(in the rows, 128 means zero)
Each row has a class, written after it.
68 128 133 138 131 86 152 133 127 147 167 96 97 128 105 47 146 93 110 55 122 161 124 208 167 42 114 155 154 211 66 160 94 131 96 135 99 108 134 158 127 133 121 122 104 151 102 138 199 158 111 80 86 120 113 139
q_494
121 114 122 133 127 108 177 90 113 141 112 133 107 152 121 135 120 129 138 103 127 103 154 130 130 144 111 116 110 130 158 110 86 128 150 102 142 111 118 113 107 126 136 130 131 199 128 140 129 113 160 163 117 118 144 119
q_793
132 162 149 169 117 135 145 146 158 142 131 148 117 149 137 103 155 100 127 124 133 128 134 155 147 122 102 143 149 115 140 137 117 94 127 100 113 142 84 128 109 127 109 116 164 157 132 103 112 142 113 108 112 99 104 108
q_18
139 163 100 121 183 104 238 141 151 144 129 101 197 169 142 104 175 154 107 137 112 185 83 132 141 170 147 151 105 178 200 126 161 105 96 117 157 178 113 126 188 98 149 105 142 240 46 171 71 120 132 148 89 199 135 152
q_334
181 162 133 116 110 217 144 134 135 132 116 150 140 102 83 104 154 136 104 102 141 54 139 146 127 155 156 123 127 95 134 111 153 120 168 125 146 100 93 138 138 137 111 150 154 101 114 119 125 145 131 165 107 86 135 123
q_462
82 139 123 79 122 64 120 65 104 162 211 127 137 207 198 168 102 181 104 178 108 167 123 82 122 152 144 124 107 156 125 111 141 129 115 165 171 112 137 150 128 89 207 71 126 128 87 194 182 114 166 155 72 111 143 163
q_543
140 146 128 133 110 113 102 118 109 125 76 162 96 163 109 128 117 155 119 142 137 101 143 98 166 144 95 130 137 139 120 134 95 116 153 97 168 140 102 128 129 163 118 119 141 168 123 117 135 142 86 162 108 95 144 108
q_699
111 119 117 101 120 102 109 166 109 113 133 127 130 147 161 114 140 133 128 144 131 135 177 142 143 143 122 126 144 112 107 120 169 148 118 130 113 148 126 120 138 126 107 89 125 142 122 137 160 125 108 121 71 151 121 123
q_116
151 73 135 62 70 73 145 121 161 76 125 86 52 113 108 139 116 128 97 118 118 84 152 156 103 91 119 115 144 99 150 95 64 92 180 115 111 76 169 138 92 117 144 217 131 57 148 95 169 165 197 173 157 100 52 99
q_116
152 186 96 113 180 109 209 169 207 69 91 134 125 153 105 129 135 137 165 132 110 120 120 160 122 153 148 149 133 56 122 83 114 103 128 118 121 92 138 145 109 106 131 150 167 187 20 154 125 169 152 146 91 101 163 159
q_233
133 73 125 71 146 162 203 157 138 124 132 76 95 125 73 120 145 149 69 94 134 102 189 141 93 139 153 161 125 71 102 78 151 155 169 155 127 96 155 160 129 133 141 198 178 48 116 163 105 160 161 111 107 164 142 126
q_462
109 109 136 93 81 110 128 106 206 132 143 108 115 136 86 110 120 87 124 133 154 79 90 146 104 110 150 161 155 130 130 156 128 126 172 137 67 113 123 176 149 133 117 155 136 125 111 141 109 155 167 108 167 129 114 70
q_334
208 110 107 117 184 145 155 138 152 138 116 117 75 111 142 159 137 153 148 28 174 85 175 165 137 159 134 162 84 87 112 97 128 113 147 186 172 110 122 152 146 116 127 179 135 146 80 145 115 162 93 144 125 153 136 111
q_116
135 80 124 85 101 127 119 131 160 150 124 117 124 109 112 136 137 141 140 74 132 167 145 116 108 119 113 121 137 157 64 121 155 172 128 146 124 217 164 163 99 154 132 146 116 78 141 151 171 153 135 21 97 188 132 155
q_793
169 179 127 165 155 103 130 176 144 159 126 143 66 86 140 134 142 175 97 76 150 89 115 145 163 91 110 161 227 106 120 117 111 91 171 119 143 101 136 136 138 131 115 96 133 120 169 104 101 180 90 35 61 119 142 142
q_398
149 149 129 140 130 132 138 153 149 119 93 125 117 108 105 115 149 125 118 105 134 123 140 102 142 117 123 128 148 126 124 121 167 112 142 113 135 153 138 132 112 140 105 134 153 134 170 124 121 111 111 134 79 152 120 131
q_233
97 106 136 77 165 116 142 117 114 98 120 117 89 133 87 163 135 120 52 81 84 176 165 164 123 112 128 131 182 65 71 114 162 132 117 124 123 75 113 141 110 114 123 197 142 94 140 160 134 127 70 139 137 105 118 144
q_793
122 141 134 123 151 147 105 137 131 122 132 111 152 142 158 112 137 155 157 102 126 165 103 163 173 130 153 147 158 118 97 133 167 117 102 166 128 152 167 142 135 76 145 120 130 182 92 164 103 121 112 97 120 171 151 122
q_543
178 128 153 126 139 153 132 129 99 107 80 174 128 101 122 135 98 134 127 107 170 99 111 115 149 84 151 122 146 127 112 129 148 105 132 137 164 104 130 148 132 146 116 117 120 142 137 117 177 118 142 139 100 103 108 134
q_334
106 201 141 117 154 100 149 161 118 112 159 126 140 138 125 103 148 118 105 126 141 126 131 178 142 111 139 143 136 109 64 117 127 142 130 153 110 99 171 151 134 153 107 96 174 156 129 136 136 99 136 124 96 102 158 112
q_334
122 151 115 97 129 104 148 137 120 137 106 123 158 158 137 104 125 112 133 90 103 162 122 181 114 111 120 139 101 137 119 112 100 92 123 67 130 122 166 109 106 127 133 139 141 164 125 139 157 152 99 128 124 138 145 134
q_216
90 61 113 42 115 42 75 107 166 95 135 94 122 119 164 127 98 134 124 185 108 152 166 133 128 164 142 144 168 134 130 167 111 134 66 183 65 129 133 148 214 137 104 81 93 90 127 92 140 103 61 117 175 148 111 82
q_494
161 131 114 78 143 163 144 167 104 113 110 98 128 134 124 134 119 102 149 109 112 149 152 157 112 152 140 108 133 109 106 97 110 108 120 150 121 95 140 127 130 138 144 123 147 137 129 145 150 115 108 165 149 150 153 130
q_553
151 140 104 112 147 157 119 129 132 104 132 119 172 130 152 127 115 140 192 134 118 136 112 128 159 147 152 130 126 121 101 113 179 93 131 133 145 101 130 118 128 97 133 99 138 116 124 137 139 118 100 128 77 128 110 148
q_216
91 150 159 180 156 77 137 159 159 171 162 110 104 166 84 150 159 100 150 129 136 83 101 96 184 166 88 160 148 76 95 161 170 132 189 113 123 126 72 126 122 141 124 124 116 153 144 76 31 145 141 91 68 127 121 111
q_18
79 112 118 118 111 85 103 109 112 128 174 132 142 137 111 113 128 99 95 73 119 158 142 136 156 83 131 145 127 148 94 142 145 172 110 137 107 137 160 153 61 100 131 141 134 88 105 129 175 132 107 100 104 92 111 155
q_18
174 150 144 149 175 175 159 167 132 93 116 161 143 120 122 148 115 147 151 120 132 103 125 130 152 129 133 148 145 86 76 101 157 100 179 134 173 87 89 134 132 133 142 127 155 121 138 131 135 130 117 141 32 114 165 145
q_216
54 110 113 87 123 187 122 126 143 100 119 113 156 207 118 131 137 134 152 149 143 140 113 146 125 197 155 126 152 142 89 133 165 144 61 168 121 131 180 120 137 93 115 144 135 160 87 203 100 84 127 192 149 164 178 154
q_793
63 140 157 106 76 170 98 151 130 146 89 107 104 94 134 107 128 100 169 155 134 137 187 120 157 123 173 142 103 87 168 95 193 121 86 129 101 115 106 106 149 109 91 117 119 80 170 149 163 133 83 125 144 163 88 72
q_494
159 119 104 121 147 133 100 122 104 116 120 120 134 113 140 140 128 115 163 125 123 131 155 127 152 118 129 114 132 163 65 129 156 148 130 154 125 109 117 145 158 136 123 97 136 106 128 108 141 98 125 117 102 123 134 99
q_699
105 147 85 74 166 48 206 144 136 131 124 94 97 144 94 169 113 114 152 104 129 107 189 81 130 140 160 104 82 171 161 109 124 140 101 96 79 136 140 128 159 119 86 97 144 151 100 135 119 65 105 163 138 103 103 101
q_699
93 107 77 74 163 95 184 143 100 109 114 79 170 161 119 141 131 100 104 119 64 159 92 142 71 122 93 133 131 134 215 92 85 111 140 102 126 126 117 122 127 74 184 129 125 123 128 123 185 157 70 164 157 118 174 121
q_334
117 106 118 138 149 139 131 145 149 131 98 159 111 94 127 131 121 124 134 85 139 96 132 162 78 93 128 113 134 116 82 137 130 130 129 161 158 104 160 133 137 149 128 153 116 128 118 138 151 148 155 86 123 145 149 114
q_793
130 87 89 78 147 77 162 106 164 124 176 93 172 117 171 126 152 102 173 99 145 148 143 175 115 163 170 114 113 155 167 116 133 103 141 128 110 149 171 166 132 94 139 135 145 141 76 163 133 110 95 155 122 173 119 95
q_116
107 102 126 94 119 88 135 150 116 151 160 91 135 114 148 124 168 136 115 133 122 101 163 156 124 138 131 117 140 127 153 142 150 155 144 90 110 125 137 137 162 120 103 105 106 117 126 126 129 157 134 96 90 138 114 121
q_699
125 172 128 136 128 125 109 142 124 118 176 129 146 122 157 102 138 135 142 163 138 148 146 141 113 134 156 107 99 158 95 132 134 152 97 172 98 132 164 151 130 139 105 108 145 126 130 134 133 108 125 120 123 125 118 164
q_233
127 103 162 141 131 129 126 168 85 134 95 124 110 106 140 142 140 114 142 130 129 163 153 130 130 92 122 120 158 125 100 126 124 132 101 117 141 137 117 123 138 153 107 121 105 105 171 109 143 110 67 93 124 156 106 128
q_494
66 99 105 115 138 153 135 168 118 164 77 108 120 142 117 98 140 101 115 96 118 117 145 179 137 159 112 142 142 107 145 147 132 135 107 111 121 104 83 82 149 128 120 92 77 182 79 144 128 132 83 131 102 171 154 142
q_553
154 125 159 98 119 84 119 147 107 127 101 147 145 116 118 132 131 154 115 178 155 88 179 147 149 154 133 122 154 100 129 132 101 125 139 105 141 125 119 111 152 139 97 112 141 169 131 113 106 149 132 127 121 130 120 86
q_699
184 147 106 111 129 195 159 109 157 150 126 102 131 113 113 138 150 146 132 113 129 115 131 109 140 181 158 149 121 104 138 118 158 138 145 141 136 134 95 147 129 105 130 140 144 125 94 157 110 102 119 149 117 157 146 156
q_233
119 117 102 132 110 114 125 138 121 131 112 109 81 169 144 139 111 116 164 127 86 157 114 100 145 97 89 129 157 105 137 139 105 148 121 144 143 95 117 98 114 112 164 101 78 165 83 117 160 148 95 112 142 123 140 143
q_18
156 136 115 138 141 105 155 149 162 77 128 126 112 152 122 129 120 139 128 142 130 135 125 107 135 122 112 139 168 109 78 155 119 106 148 143 135 116 137 154 137 123 115 143 148 154 103 138 112 131 115 135 102 141 145 155
q_233
78 100 127 89 128 118 182 139 120 76 108 104 144 142 115 120 125 116 151 113 102 164 156 145 87 126 130 110 131 123 137 139 139 126 126 119 130 116 150 115 122 157 120 147 119 105 105 107 169 127 114 163 107 155 146 148
q_553
125 133 123 139 103 136 123 122 89 98 138 141 131 121 107 142 93 145 110 138 126 114 117 112 89 121 127 142 134 128 121 120 56 129 148 154 150 84 119 133 120 127 147 124 142 97 123 135 139 160 164 116 149 143 175 133
q_398
116 89 103 121 162 104 107 69 135 33 153 130 128 143 87 159 96 115 156 154 116 112 111 135 100 181 132 110 147 128 132 114 134 125 126 153 124 39 144 97 134 127 119 128 161 109 183 96 105 119 153 206 135 82 144 109
q_116
147 134 118 104 123 145 72 117 125 133 137 143 138 139 134 112 122 130 114 134 151 100 135 148 116 169 119 124 106 120 68 125 172 128 132 150 119 121 119 145 127 131 133 124 142 147 123 162 143 155 145 145 121 139 140 143
q_233
99 154 125 118 98 121 123 103 154 134 153 79 127 127 106 108 158 109 118 140 109 120 136 123 130 177 116 158 81 129 175 116 109 149 129 108 93 150 143 104 124 131 113 134 143 88 148 130 108 153 211 149 152 118 148 96
q_553
129 148 134 156 156 153 155 140 79 142 97 90 107 81 164 135 154 86 143 127 100 168 153 144 132 106 149 107 132 85 136 128 177 113 111 132 140 98 98 99 168 107 123 95 132 85 156 112 117 94 78 100 166 157 100 97
q_462
144 129 101 91 157 148 109 105 131 123 101 134 149 137 171 132 110 157 147 118 115 161 117 140 117 150 138 132 130 156 136 125 126 108 75 132 137 116 145 126 120 115 136 103 123 131 84 132 175 120 98 156 142 123 151 135
q_699
84 112 126 103 134 94 144 136 80 85 112 125 118 150 103 134 120 91 128 144 99 151 157 122 134 127 108 86 150 109 86 135 124 143 103 125 133 127 127 117 145 169 130 88 124 149 147 130 160 90 90 156 131 103 148 138
q_553
63 116 113 146 138 72 154 137 109 105 187 93 114 146 163 126 132 122 139 132 107 166 150 133 130 138 131 129 109 158 108 122 109 157 113 135 100 127 132 128 150 121 135 105 127 162 104 179 140 112 126 136 123 160 125 139
q_398
179 219 158 86 123 213 202 139 173 104 154 133 153 159 108 95 166 151 69 135 131 106 124 192 130 158 139 111 152 119 125 124 91 104 155 175 157 130 96 127 141 164 109 130 212 165 79 137 113 108 179 175 115 84 134 116
q_334
160 151 123 116 160 158 121 162 112 114 90 175 145 93 133 147 89 127 123 132 117 123 51 111 107 70 86 92 159 146 120 135 126 57 149 93 142 149 108 157 117 139 153 95 138 93 150 100 170 115 103 91 112 93 166 123
q_699
110 124 152 156 135 106 156 155 135 121 97 139 92 156 112 133 125 84 119 140 124 113 123 132 109 81 95 128 144 84 140 122 72 122 140 109 115 112 101 91 97 135 130 133 125 166 129 107 103 149 137 128 168 88 117 115
q_18
210 123 118 153 134 227 83 158 130 111 81 142 96 97 136 148 132 134 163 77 119 99 81 125 183 126 112 116 186 91 84 94 162 112 169 170 154 118 89 129 141 134 171 116 105 124 146 116 114 134 126 105 94 127 142 161
q_398
109 134 123 130 126 144 147 139 140 148 71 138 122 141 103 139 127 146 151 152 126 69 128 102 99 161 122 137 118 80 169 133 152 121 142 95 168 118 107 103 159 130 123 135 123 141 123 116 114 161 150 128 127 155 165 88
q_699
151 114 136 145 135 142 118 121 85 161 108 139 136 121 131 141 132 120 140 104 137 96 122 155 140 140 142 137 149 91 132 102 152 126 128 117 163 88 107 108 124 115 151 92 125 151 121 131 118 148 116 120 112 142 140 131
q_494
148 153 145 131 143 120 129 136 119 129 138 140 116 136 157 127 115 167 182 144 143 119 154 105 127 130 131 142 131 133 108 138 146 112 130 149 139 118 99 151 154 150 116 117 114 137 130 118 135 94 89 130 93 129 117 106
q_216
82 111 99 109 129 93 101 149 90 149 106 124 103 133 125 125 89 124 150 87 141 129 117 112 101 131 123 143 94 183 137 101 51 88 72 114 90 111 160 147 135 158 138 81 93 136 143 134 154 108 95 119 147 140 134 139
q_398
171 117 120 106 112 104 113 150 142 170 141 122 108 167 126 193 115 132 71 154 117 152 168 75 147 160 117 146 146 124 128 128 111 132 102 175 153 121 93 161 145 90 148 137 134 112 131 146 110 201 68 98 140 138 135 150
q_233
149 124 125 157 166 134 199 111 140 90 138 152 182 135 58 121 132 127 103 41 101 152 71 143 118 120 139 149 168 151 113 160 89 76 205 112 205 119 100 173 73 127 179 167 162 149 103 140 116 179 141 149 66 125 163 181
q_18
110 126 134 168 132 136 155 121 85 164 136 114 86 150 152 158 124 153 134 149 133 121 145 95 119 126 105 141 98 160 170 114 61 144 113 86 147 116 91 95 129 140 97 105 101 140 124 104 128 108 68 134 125 143 145 119
q_116
176 159 112 80 80 153 89 105 124 123 151 116 128 146 83 147 111 152 142 139 99 88 165 38 171 115 121 97 99 135 130 105 118 153 163 184 133 145 120 116 148 147 115 128 131 53 169 32 81 111 133 105 128 69 101 108
q_18
63 186 120 220 158 178 165 114 113 125 136 97 156 149 162 145 168 101 150 120 77 141 110 45 115 139 112 148 67 128 150 139 101 166 125 108 153 164 109 107 139 148 97 85 114 125 154 116 108 44 114 175 152 118 193 93
q_334
54 94 154 158 134 92 132 153 131 135 95 151 54 112 126 78 152 112 92 84 159 119 172 163 88 123 87 107 111 65 126 128 145 104 120 106 134 132 147 149 84 172 110 157 135 126 204 107 146 162 70 98 133 143 76 140
q_18
192 123 181 163 136 109 196 124 176 85 120 129 84 51 104 164 169 79 96 55 135 165 123 154 165 27 80 148 169 106 77 117 126 103 136 98 132 130 153 153 92 131 117 199 154 62 180 112 132 129 179 106 108 81 133 122
q_553
129 183 117 101 78 156 100 62 204 130 102 150 161 174 99 104 147 141 108 109 115 123 100 83 164 129 140 133 109 184 99 144 85 118 146 122 123 221 164 151 128 158 120 159 130 120 102 93 122 170 113 157 165 48 150 127
q_543
103 115 139 101 175 181 178 166 89 104 139 87 147 115 74 110 129 102 83 27 96 189 108 185 119 88 112 143 90 141 138 99 80 103 135 110 114 118 128 90 124 132 140 141 117 118 135 161 93 133 170 112 104 166 176 160
q_116
91 92 135 123 120 79 151 159 130 132 118 126 85 96 132 123 142 111 110 163 147 137 181 121 85 87 101 138 136 125 141 121 145 156 111 126 103 116 106 120 121 124 98 144 124 96 150 150 155 102 149 118 116 143 85 87
q_494
63 74 127 102 151 151 141 97 146 82 128 75 168 121 146 182 148 108 148 122 121 146 134 151 102 172 175 134 142 127 127 110 169 142 115 137 115 89 145 136 127 97 96 157 135 56 133 131 89 136 129 150 140 186 161 114
q_398
166 154 106 197 103 165 127 143 99 129 122 141 101 74 86 162 128 103 124 103 132 89 111 88 88 166 97 69 116 207 119 130 127 108 120 158 135 146 79 119 132 143 164 65 141 75 187 77 105 109 149 138 180 143 101 121
q_116
138 150 131 132 142 103 133 129 145 142 103 132 125 135 125 118 148 151 116 102 151 132 99 134 134 133 129 167 140 96 145 124 149 101 123 130 141 142 136 128 120 97 147 129 134 166 70 143 117 146 110 122 114 150 132 128
q_543
101 103 142 128 141 76 142 146 131 147 137 108 124 119 171 138 137 114 119 133 171 143 120 132 110 143 136 126 103 116 189 153 116 111 112 95 95 154 193 136 108 83 98 145 133 164 122 162 95 131 146 118 175 164 102 107
q_543
173 132 102 127 171 121 161 177 160 104 111 147 100 114 130 133 120 119 180 124 146 119 162 132 120 129 140 114 140 121 94 114 147 116 134 142 133 73 132 135 155 145 111 141 140 145 110 135 157 117 101 137 80 123 108 116
q_216
127 120 121 109 166 137 133 129 108 96 100 113 164 153 90 126 145 130 92 98 105 167 106 117 170 163 111 93 116 169 130 140 167 127 154 136 175 164 111 106 116 134 131 133 142 148 142 131 80 147 138 158 83 147 133 170
q_699
124 121 132 125 147 110 169 159 92 106 62 149 107 141 78 135 120 98 106 110 143 118 153 142 101 112 115 130 161 86 147 131 97 78 135 73 160 69 98 96 107 146 88 140 147 164 140 116 139 128 101 163 103 135 119 101
q_116
106 106 132 96 101 54 101 94 129 144 180 121 127 96 117 112 105 129 139 117 150 158 158 132 161 210 174 137 132 187 178 217 77 181 94 242 77 154 137 198 132 130 133 109 93 139 107 117 98 90 119 137 204 132 120 117
q_494
37 162 125 176 133 130 141 44 183 112 188 149 165 193 166 137 134 144 176 135 148 119 137 81 119 215 110 117 104 201 101 173 170 106 126 195 172 169 90 130 170 149 118 88 153 153 155 141 83 94 136 196 112 146 184 92
q_398
165 170 143 36 163 89 119 148 156 152 83 95 95 143 172 135 112 153 93 177 105 184 136 128 185 152 159 177 129 42 166 115 80 105 128 96 90 113 129 131 121 104 93 150 128 143 127 139 113 103 137 124 141 132 122 118
q_699
183 174 138 98 155 176 164 76 189 94 65 149 95 159 63 104 121 149 73 59 135 118 147 153 124 147 101 165 96 77 74 87 87 90 144 158 145 121 97 129 106 163 131 190 183 165 111 138 88 130 164 185 148 117 186 135
q_233
142 77 117 117 150 126 134 66 124 153 151 109 135 139 135 157 141 130 99 168 147 147 93 111 124 166 127 102 125 190 116 135 145 140 123 173 174 133 99 128 127 133 147 125 148 126 123 147 78 93 86 161 150 156 104 144
q_494
133 143 152 127 130 139 171 178 98 119 103 98 95 128 129 135 143 110 108 113 100 152 152 155 128 85 124 141 148 131 103 117 133 116 130 126 128 124 138 126 156 136 145 133 152 92 146 132 138 151 142 123 135 125 144 104
q_462
131 121 127 122 139 134 140 153 121 136 98 130 134 139 120 141 107 127 163 110 124 128 123 121 136 129 135 142 147 110 130 145 143 118 136 143 160 112 113 117 110 130 136 101 126 162 117 113 129 139 108 108 97 155 138 127
q_18
204 204 137 175 128 203 142 99 174 119 72 180 89 139 135 102 146 168 99 77 123 110 80 151 170 139 94 102 137 147 98 106 67 84 145 134 198 140 90 120 97 149 157 126 135 206 89 114 100 121 167 168 117 121 157 160
q_18
137 150 150 125 130 159 128 167 94 124 106 148 128 104 98 118 150 111 79 148 148 104 121 165 142 152 122 99 180 79 70 135 131 116 127 108 143 129 163 132 146 151 131 141 151 105 145 119 126 124 136 128 142 143 171 135
q_553
163 122 122 101 146 131 131 148 112 106 126 121 115 109 142 145 128 117 147 110 118 123 130 159 139 142 137 82 141 106 117 131 142 117 113 137 135 103 136 145 148 125 119 113 129 144 137 96 132 100 98 122 130 136 112 138
q_18
140 123 124 68 124 118 132 126 154 129 115 127 105 176 112 136 93 117 95 112 71 158 146 119 94 78 112 101 88 159 80 104 88 146 140 130 132 136 130 110 133 180 149 170 143 133 117 131 169 141 164 123 141 126 139 107
q_699
135 149 142 186 162 167 164 101 84 120 131 136 118 136 126 121 130 89 152 120 130 140 98 112 137 116 130 131 109 126 134 140 112 113 151 117 173 122 100 128 126 134 136 138 155 159 136 170 138 113 150 179 151 111 158 114
q_494
132 101 134 144 120 154 116 157 121 129 104 133 104 121 130 137 137 148 165 124 146 129 140 102 102 143 120 132 129 70 145 139 147 124 130 109 159 113 156 118 136 132 103 155 112 115 141 125 154 163 116 95 105 152 117 133
q_543
207 167 120 142 131 120 139 106 113 108 111 138 135 123 125 145 136 178 167 134 128 117 130 96 160 140 106 125 126 150 147 130 112 95 181 86 168 113 86 113 132 123 106 126 125 157 128 98 98 144 118 165 95 91 110 133
q_699
101 101 129 166 123 97 145 139 111 113 116 123 132 171 131 155 125 71 206 130 137 151 114 76 131 98 130 126 137 129 150 144 146 104 82 93 147 127 150 105 110 114 114 109 126 129 107 106 160 107 91 132 116 129 89 124
q_18
90 129 84 112 149 108 166 190 108 105 131 118 132 172 136 118 135 80 141 140 77 161 117 137 62 99 126 92 131 139 128 125 124 143 88 52 102 111 156 110 106 134 94 119 147 176 115 139 205 86 84 153 114 117 111 148
q_18
106 119 121 102 96 88 125 135 91 113 119 123 105 169 137 123 95 103 123 156 104 189 155 108 123 108 122 129 123 117 138 139 66 129 103 104 127 95 177 102 89 142 126 157 126 110 114 127 212 119 118 169 148 106 113 150
q_553
100 116 120 74 127 174 88 150 115 119 130 102 138 154 113 98 130 134 133 117 121 186 130 151 150 186 142 116 158 107 96 134 141 130 110 138 117 141 183 120 139 133 120 136 121 121 137 184 89 100 138 107 119 199 163 166
q_553
93 127 136 142 149 102 134 96 111 153 155 91 112 171 152 136 143 129 186 112 129 135 165 84 114 137 119 176 98 107 119 142 145 136 106 131 139 121 114 160 166 131 91 109 102 103 135 138 107 121 131 86 112 143 161 79
q_462
105 142 108 68 85 43 105 100 112 128 82 129 159 135 138 142 85 108 116 147 105 81 86 239 90 179 177 75 182 155 160 146 166 47 110 78 109 36 151 90 168 91 160 39 144 159 114 72 108 175 114 150 176 163 112 109
q_462
131 177 101 140 150 129 164 172 136 65 117 134 166 86 132 112 143 139 123 112 107 176 64 157 116 82 171 139 188 138 143 164 126 125 106 151 123 134 202 122 92 85 146 118 148 100 18 124 182 115 146 127 120 98 129 169
q_543
47 137 114 138 140 90 120 132 106 98 146 122 126 138 120 108 122 135 138 163 100 160 137 152 143 161 118 138 153 122 84 165 144 139 122 129 127 83 133 121 118 147 121 98 131 135 131 136 130 117 123 133 84 118 139 149
q_553
105 117 128 130 134 133 136 163 112 126 119 132 158 152 135 118 126 132 117 144 126 111 102 141 118 113 138 126 147 131 140 135 108 126 138 99 137 121 159 102 124 138 122 94 141 167 91 117 152 151 122 115 75 124 144 136
q_543
184 158 107 93 129 120 105 179 120 131 144 115 111 93 123 116 154 158 142 104 165 105 150 183 186 203 117 135 164 127 103 154 136 133 148 166 83 115 106 174 174 100 120 109 94 145 84 134 75 132 87 113 118 136 131 146
q_216
